Here is a tiny trained network, its code and every weight. The questions are about switching its units off for an input and a target symbol, where a switched-off unit gives its printed mean instead of its output.

import numpy as np


def w(rows, s, z=0):
    codes = np.array(rows[::2]) - 128.0
    scale = np.full(codes.shape[1], s)
    scale[-1] = z or s
    return codes * scale


def f(y):
    return y / 2 * (1 + np.tanh(0.7978845608 * (y + 0.044715 * y**3)))


def softmax(a):
    e = np.exp(a - a.max(-1, keepdims=True))
    return e / e.sum(-1, keepdims=True)


def log_softmax(a):
    a = a - a.max(-1, keepdims=True)
    return a - np.log(np.exp(a).sum(-1, keepdims=True))


def net(x, mask):
    ids = ['ΘΛΨΩβγδεζμξστφ'.index(c) for c in x.split()]
    T = len(ids)
    res = E[ids] + P[:T]
    r = res
    for j in range(3):
        rows = slice(4 * j, 4 * j + 4)
        q, k, v = (r @ M[0][rows].T for M in (Q, K, V))
        z = softmax(np.where(np.tri(T) > 0, q @ k.T / 4**0.5, -1e9)) @ v
        o = O[0][rows]
        res = res + np.where(mask[j], z, o[:, -1]) @ o[:, :-1]
    y = f(res @ A[0][:, :-1].T + A[0][:, -1])
    res = res + np.where(mask[3:19], y, B[0][:, -1]) @ B[0][:, :-1]
    return log_softmax(res[-1] @ U[:, :-1].T + U[:, -1])


Q, K, V, O, A, B = {}, {}, {}, {}, {}, {}
E = w([
[99,153,137],'Θ',
[194,104,77],'Λ',
[184,73,132],'Ψ',
[150,75,80],'Ω',
[133,77,120],'β',
[123,65,81],'γ',
[146,101,251],'δ',
[198,142,177],'ε',
[72,77,110],'ζ',
[165,194,46],'μ',
[168,108,180],'ξ',
[138,55,82],'σ',
[153,87,167],'τ',
[107,91,114],'φ',
],0.021)
P = w([
[251,157,145],'0',
[126,104,79],'1',
[113,111,81],'2',
[107,128,92],'3',
[105,114,108],'4',
[100,118,118],'5',
[127,119,88],'6',
[119,110,79],'7',
[100,114,125],'8',
[114,114,99],'9',
[112,117,98],'10',
[130,121,85],'11',
],0.017)
Q[0] = w([
[90,94,125],'head 0',
[146,122,249],'head 0',
[127,194,212],'head 0',
[91,113,56],'head 0',
[203,6,109],'head 1',
[118,186,66],'head 1',
[125,199,61],'head 1',
[151,41,117],'head 1',
[236,129,87],'head 2',
[113,139,148],'head 2',
[196,75,149],'head 2',
[4,97,25],'head 2',
],0.011)
K[0] = w([
[151,149,147],'head 0',
[58,36,82],'head 0',
[53,101,119],'head 0',
[214,149,115],'head 0',
[184,153,184],'head 1',
[105,162,111],'head 1',
[52,156,88],'head 1',
[246,96,127],'head 1',
[166,162,78],'head 2',
[128,139,142],'head 2',
[137,150,115],'head 2',
[101,32,106],'head 2',
],0.013)
V[0] = w([
[120,88,57],'head 0',
[245,94,179],'head 0',
[148,207,41],'head 0',
[113,92,70],'head 0',
[209,103,140],'head 1',
[149,53,143],'head 1',
[114,89,72],'head 1',
[146,111,52],'head 1',
[123,103,142],'head 2',
[201,136,108],'head 2',
[104,103,209],'head 2',
[47,136,147],'head 2',
],0.011)
O[0] = w([
[182,106,60,114],'head 0',
[183,184,148,250],'head 0',
[183,2,169,152],'head 0',
[154,105,33,107],'head 0',
[162,242,96,193],'head 1',
[166,129,37,131],'head 1',
[164,69,118,115],'head 1',
[250,79,159,150],'head 1',
[169,100,121,121],'head 2',
[79,115,158,169],'head 2',
[175,112,62,75],'head 2',
[182,221,164,82],'head 2',
],0.0073,0.021)
A[0] = w([
[93,124,90,96],'neuron 0',
[43,68,62,253],'neuron 1',
[18,247,249,164],'neuron 2',
[180,18,58,92],'neuron 3',
[87,92,78,109],'neuron 4',
[127,135,136,145],'neuron 5',
[168,161,140,133],'neuron 6',
[130,65,166,77],'neuron 7',
[163,73,32,96],'neuron 8',
[45,117,165,95],'neuron 9',
[169,87,219,96],'neuron 10',
[135,114,36,142],'neuron 11',
[131,43,204,93],'neuron 12',
[234,255,108,155],'neuron 13',
[18,85,165,141],'neuron 14',
[201,136,240,56],'neuron 15',
],0.0091,0.0049)
B[0] = w([
[183,207,98,126],'neuron 0',
[217,222,234,138],'neuron 1',
[194,108,176,248],'neuron 2',
[103,142,223,188],'neuron 3',
[149,202,170,127],'neuron 4',
[119,97,112,134],'neuron 5',
[60,86,107,163],'neuron 6',
[129,211,127,149],'neuron 7',
[71,86,222,158],'neuron 8',
[187,76,53,134],'neuron 9',
[179,140,83,169],'neuron 10',
[93,128,253,141],'neuron 11',
[178,236,96,165],'neuron 12',
[57,50,70,253],'neuron 13',
[212,158,22,134],'neuron 14',
[56,185,38,186],'neuron 15',
],0.0059,0.02)
U = w([
[94,163,117,99],'Θ',
[127,156,91,41],'Λ',
[131,159,124,9],'Ψ',
[134,91,156,108],'Ω',
[114,82,153,166],'β',
[253,158,100,145],'γ',
[110,113,117,181],'δ',
[133,165,129,203],'ε',
[61,253,166,131],'ζ',
[136,158,151,139],'μ',
[164,89,95,146],'ξ',
[105,114,64,254],'σ',
[137,73,127,115],'τ',
[122,137,179,9],'φ',
],0.011,0.0034)

Each question gives the input, a string of symbols that net reads in full, and the target symbol t.
The units are the heads (4 rows each of Q, K, V and O) and the neurons (one row each of A and B). Each row of codes is followed by its name. A weight is (code - 128) times the scale printed after its matrix; where a second scale follows, it is the last column's (O, A, B and U).
mask holds one flag per unit, heads first, then neurons. A switched-off unit (its flag False) gives its mean, the last column of its rows in O or B, instead of its output. The means were averaged over made-up inputs and are rounded, as every weight is.
A unit's drop is (log p(t) with every unit on - log p(t) with that unit switched off) / (log p(t) with every unit on - log p(t) with every unit switched off).
The circuit of an input: a set's keep is (log p(t) with only the set's units on - log p(t) with every unit switched off) / (log p(t) with every unit on - log p(t) with every unit switched off). Starting from the 12 units with the biggest drops (on a tie, the unit counted first), units are removed one at a time, each time the one whose removal leaves the highest keep (on an exact tie, the one counted first), for as long as the keep stays at least 0.8.
units of the circuit, in order: the units of the circuit, biggest drop first
unit that matters most: the unit with the biggest drop
k most important neurons: the k neurons with the biggest drops, biggest first
which heads matter: for each layer, one digit per head in row order, 1 if its drop is at least 0.15 and else 0, layers parted by /
input σ σ μ δ Λ δ σ, target β: which heads matter => 110
input μ β Ω Λ σ ζ Ψ Ψ γ ζ, target γ: 2 most important neurons => neuron 13; neuron 12
input Ψ μ δ Λ, target σ: unit that matters most => neuron 13
input σ δ μ Ω Θ δ μ Ψ μ γ, target β: 2 most important neurons => neuron 8; neuron 11
input Ψ μ Ω Ω Λ σ Ψ Λ μ μ, target σ: 2 most important neurons => neuron 13; neuron 2
input δ δ δ μ σ Λ μ Ω φ, target ζ: which heads matter => 111
input δ Ψ δ Ψ φ δ, target ζ: which heads matter => 111
input δ Λ Ψ φ, target ζ: which heads matter => 100
input μ β γ δ μ Ω, target γ: 3 most important neurons => neuron 13; neuron 12; neuron 10
input Ψ τ σ, target σ: units of the circuit, in order => neuron 13; head 0; head 1; neuron 2
input δ Ω ξ δ μ Ψ Λ δ β, target ζ: which heads matter => 110
input μ Λ τ, target γ: units of the circuit, in order => neuron 12; neuron 13; head 0
input μ Ω Θ Λ δ Λ, target γ: units of the circuit, in order => head 0; neuron 13
input δ τ ε δ μ Ψ Ψ μ ε Ψ μ ζ, target ζ: unit that matters most => head 0
input γ μ Ψ ζ Ψ ξ Ψ φ, target β: which heads matter => 111
input δ μ ζ Ψ Ω μ Λ φ Ω, target ζ: which heads matter => 100
input Ψ Θ γ τ, target σ: which heads matter => 010
input μ μ μ σ Λ Ω, target γ: which heads matter => 110
input μ Λ δ ζ τ β, target γ: which heads matter => 100
input δ τ Ψ ξ μ μ Ψ τ, target ζ: units of the circuit, in order => head 1
